Here is a tiny trained network, its code and every weight. The questions are about switching its units off for an input and a class, where a switched-off unit gives its printed mean instead of its output.

import numpy as np


def w(rows, s, z=0):
    codes = np.array(rows[::2]) - 128.0
    scale = np.full(codes.shape[1], s)
    scale[-1] = z or s
    return codes * scale


def f(y):
    return np.maximum(y, 0)


def log_softmax(a):
    a = a - a.max(-1, keepdims=True)
    return a - np.log(np.exp(a).sum(-1, keepdims=True))


def net(x, mask):
    res = np.array(x, float).reshape(1, 3) / 4 @ E
    y = f(res @ A[0][:, :-1].T + A[0][:, -1])
    res = res + np.where(mask, y, B[0][:, -1]) @ B[0][:, :-1]
    return log_softmax(res[-1] @ U[:, :-1].T + U[:, -1])


A, B = {}, {}
E = w([
[192,138,56,163,56,199,77,166,88,124,100,118],'x0',
[114,162,178,61,142,75,168,85,21,147,121,1],'x1',
[72,109,155,95,116,93,55,138,93,160,47,162],'x2',
],0.0087)
A[0] = w([
[146,127,116,124,140,134,160,122,149,121,147,112,114],'neuron 0',
[128,116,113,135,122,138,95,130,150,136,111,179,154],'neuron 1',
[59,134,253,54,151,6,158,113,81,140,117,82,145],'neuron 2',
[126,119,125,129,132,110,136,128,153,114,141,127,188],'neuron 3',
[117,117,141,133,134,118,174,120,195,117,151,152,204],'neuron 4',
[138,124,128,108,120,121,129,134,76,142,126,80,162],'neuron 5',
[113,130,169,80,131,82,159,136,89,149,128,54,161],'neuron 6',
[181,147,83,174,132,205,179,130,159,109,155,108,253],'neuron 7',
[144,111,133,141,123,103,117,118,137,127,135,140,114],'neuron 8',
[141,134,121,136,116,129,211,125,172,137,151,115,157],'neuron 9',
[154,132,103,113,129,165,122,118,89,151,121,101,123],'neuron 10',
[121,120,136,128,143,103,136,117,138,121,138,140,124],'neuron 11',
[123,122,92,149,116,169,39,144,159,140,104,244,179],'neuron 12',
[141,136,125,122,127,124,107,117,57,113,123,61,212],'neuron 13',
],0.013,0.0032)
B[0] = w([
[141,139,107,163,131,166,103,135,161,102,105,135,149],'neuron 0',
[146,111,102,163,125,108,132,86,133,82,160,130,178],'neuron 1',
[123,50,97,26,70,6,81,147,110,212,99,142,249],'neuron 2',
[135,123,136,125,150,131,135,158,120,149,150,155,145],'neuron 3',
[144,145,193,109,203,141,125,111,162,154,146,182,170],'neuron 4',
[132,174,144,129,108,158,135,155,106,124,111,89,177],'neuron 5',
[127,114,145,154,90,99,153,23,17,83,131,139,205],'neuron 6',
[115,93,8,134,102,144,118,144,137,142,158,162,212],'neuron 7',
[141,139,118,120,141,135,125,148,119,120,120,119,136],'neuron 8',
[124,120,121,155,159,180,118,166,190,121,139,151,164],'neuron 9',
[111,150,128,141,103,142,106,150,184,108,97,46,163],'neuron 10',
[139,157,159,137,141,91,107,134,120,115,103,112,144],'neuron 11',
[135,38,104,164,112,52,93,51,172,35,156,130,242],'neuron 12',
[117,192,124,120,85,145,168,176,90,152,126,78,194],'neuron 13',
],0.017,0.018)
U = w([
[103,234,160,197,123,186,191,108,79,40,112,78,6],'0',
[101,134,48,121,58,140,111,212,133,150,108,86,223],'1',
[138,171,130,172,219,241,163,187,196,140,166,186,94],'2',
[128,134,164,164,135,115,106,92,165,58,109,103,1],'3',
[96,153,208,35,117,75,157,89,52,200,78,123,212],'4',
[128,24,77,164,151,28,43,56,190,41,188,193,164],'5',
[122,162,254,83,224,113,103,199,191,163,107,164,81],'6',
],0.0063,0.0015)

Each question gives the input, the list of numbers given to net, and the class t.
The units are the neurons (one row each of A and B). Each row of codes is followed by its name. A weight is (code - 128) times the scale printed after its matrix; where a second scale follows, it is the last column's (A, B and U).
mask holds one flag per neuron, in row order. A switched-off neuron (its flag False) gives its mean, the last column of its row in B, instead of its output. The means were averaged over made-up inputs and are rounded, as every weight is.
A unit's drop is (log p(t) with every unit on - log p(t) with that unit switched off) / (log p(t) with every unit on - log p(t) with every unit switched off).
The circuit of an input: a set's keep is (log p(t) with only the set's units on - log p(t) with every unit switched off) / (log p(t) with every unit on - log p(t) with every unit switched off). Starting from the 12 units with the biggest drops (on a tie, the unit counted first), units are removed one at a time, each time the one whose removal leaves the highest keep (on an exact tie, the one counted first), for as long as the keep stays at least 0.8.
units of the circuit, in order: the units of the circuit, biggest drop first
top k neurons: the k neurons with the biggest drops, biggest first
drop when u is switched off: that unit's drop, to one decimal
input [8,8,-8], class 0: units of the circuit, in order => (neuron 2)
input [-8,-2,-4], class 6: units of the circuit, in order => (neuron 12; neuron 4)
input [8,1,3], class 1: units of the circuit, in order => (neuron 6; neuron 13)
input [0,-3,-7], class 2: top 2 neurons => (neuron 2; neuron 12)
input [0,-1,-4], class 2: units of the circuit, in order => (neuron 12; neuron 2)
input [8,4,4], class 0: top 2 neurons => (neuron 2; neuron 7)
input [7,8,-6], class 0: top 2 neurons => (neuron 2; neuron 6)
input [-7,0,-3], class 4: top 4 neurons => (neuron 12; neuron 7; neuron 2; neuron 1)
input [0,1,-7], class 2: top 2 neurons => (neuron 12; neuron 2)
input [7,4,5], class 0: drop when neuron 7 is switched off => 0.1
input [2,2,4], class 4: drop when neuron 2 is switched off => 0.0
input [6,5,-5], class 1: drop when neuron 7 is switched off => 0.4
